Below are the code and all the weights of a small trained network. Each question names an input and a class and asks about switching units off, where a switched-off unit gives its printed mean instead of its output.

import numpy as np


def w(rows, s, z=0):
    codes = np.array(rows[::2]) - 128.0
    scale = np.full(codes.shape[1], s)
    scale[-1] = z or s
    return codes * scale


def norm(h):
    return h / np.sqrt((h * h).mean(-1, keepdims=True) + 1e-5)


def f(y):
    return y / 2 * (1 + np.tanh(0.7978845608 * (y + 0.044715 * y**3)))


def log_softmax(a):
    a = a - a.max(-1, keepdims=True)
    return a - np.log(np.exp(a).sum(-1, keepdims=True))


def net(x, mask):
    res = np.array(x, float).reshape(1, 3) / 4 @ E
    u = 0
    for l in range(2):
        y = f(norm(res) @ A[l][:, :-1].T + A[l][:, -1])
        res = res + np.where(mask[u : u + 3], y, B[l][:, -1]) @ B[l][:, :-1]
        u += 3
    return log_softmax(norm(res)[-1] @ U[:, :-1].T + U[:, -1])


A, B = {}, {}
E = w([
[111,172,76,79,118,9,79],'x0',
[137,127,84,126,114,191,109],'x1',
[133,146,118,108,150,149,129],'x2',
],0.016)
A[0] = w([
[61,104,39,153,17,240,97,196],'0.n1',
[104,192,53,159,109,34,57,1],'0.n2',
[141,97,188,139,175,60,255,138],'0.n3',
],0.0073,0.007)
B[0] = w([
[154,154,68,171,154,34,163,255],'0.n1',
[203,224,244,58,185,210,97,189],'0.n2',
[143,216,51,186,177,91,181,204],'0.n3',
],0.011,0.0072)
A[1] = w([
[62,13,164,229,20,159,135,2],'1.n1',
[254,230,132,157,192,146,210,239],'1.n2',
[189,96,234,243,84,254,212,74],'1.n3',
],0.0092,0.0071)
B[1] = w([
[25,82,162,112,112,178,248,129],'1.n1',
[181,67,116,156,124,108,169,253],'1.n2',
[137,241,126,49,69,102,31,173],'1.n3',
],0.014,0.023)
U = w([
[156,206,162,58,89,84,53,183],'0',
[187,81,125,131,103,74,154,220],'1',
[138,142,60,168,153,69,170,198],'2',
[186,68,155,154,151,119,178,108],'3',
[44,8,230,171,48,201,93,2],'4',
[25,40,201,162,69,200,58,2],'5',
[46,59,170,137,51,186,79,2],'6',
[21,27,232,163,47,205,119,2],'7',
],0.015,0.0097)

Each question gives the input, the list of numbers given to net, and the class t.
The units are the neurons (one row each of A and B). Each row of codes is followed by its name. A weight is (code - 128) times the scale printed after its matrix; where a second scale follows, it is the last column's (A, B and U).
mask holds one flag per neuron, layer by layer. A switched-off neuron (its flag False) gives its mean, the last column of its row in B, instead of its output. The means were averaged over made-up inputs and are rounded, as every weight is.
A unit's drop is (log p(t) with every unit on - log p(t) with that unit switched off) / (log p(t) with every unit on - log p(t) with every unit switched off).
The circuit of an input: a set's keep is (log p(t) with only the set's units on - log p(t) with every unit switched off) / (log p(t) with every unit on - log p(t) with every unit switched off). Starting from all 6 units, units are removed one at a time, each time the one whose removal leaves the highest keep (on an exact tie, the one counted first), for as long as the keep stays at least 0.8.
units of the circuit, in order: the units of the circuit, biggest drop first
top k neurons: the k neurons with the biggest drops, biggest first
top k neurons in layer l: the k neurons of layer l with the biggest drops, biggest first
drop of u: that unit's drop, to one decimal
input [8,2,-5], class 0: units of the circuit, in order -> 1.n2
input [1,-2,3], class 3: units of the circuit, in order -> 1.n3; 0.n1
input [2,-2,0], class 3: top 3 neurons -> 1.n3; 0.n2; 0.n1
input [7,1,-4], class 0: top 3 neurons -> 1.n2; 0.n1; 0.n3
input [-8,4,5], class 0: top 2 neurons -> 1.n3; 0.n3
input [-7,-7,5], class 0: top 2 neurons -> 1.n3; 0.n1
input [4,1,0], class 0: top 3 neurons -> 0.n3; 0.n1; 1.n2
input [-6,-5,-2], class 0: top 2 neurons -> 1.n3; 0.n1
input [1,-3,0], class 3: top 3 neurons -> 1.n3; 0.n1; 1.n2
input [3,2,1], class 3: top 2 neurons -> 1.n3; 0.n2
input [-8,-2,3], class 0: drop of 1.n3 -> 1.2
input [-6,-6,0], class 0: drop of 1.n3 -> 1.2
input [-8,-4,-4], class 0: drop of 1.n3 -> 1.2
input [-5,2,2], class 0: drop of 1.n3 -> 1.3
input [-7,5,-5], class 0: top neuron in layer 1 -> 1.n3
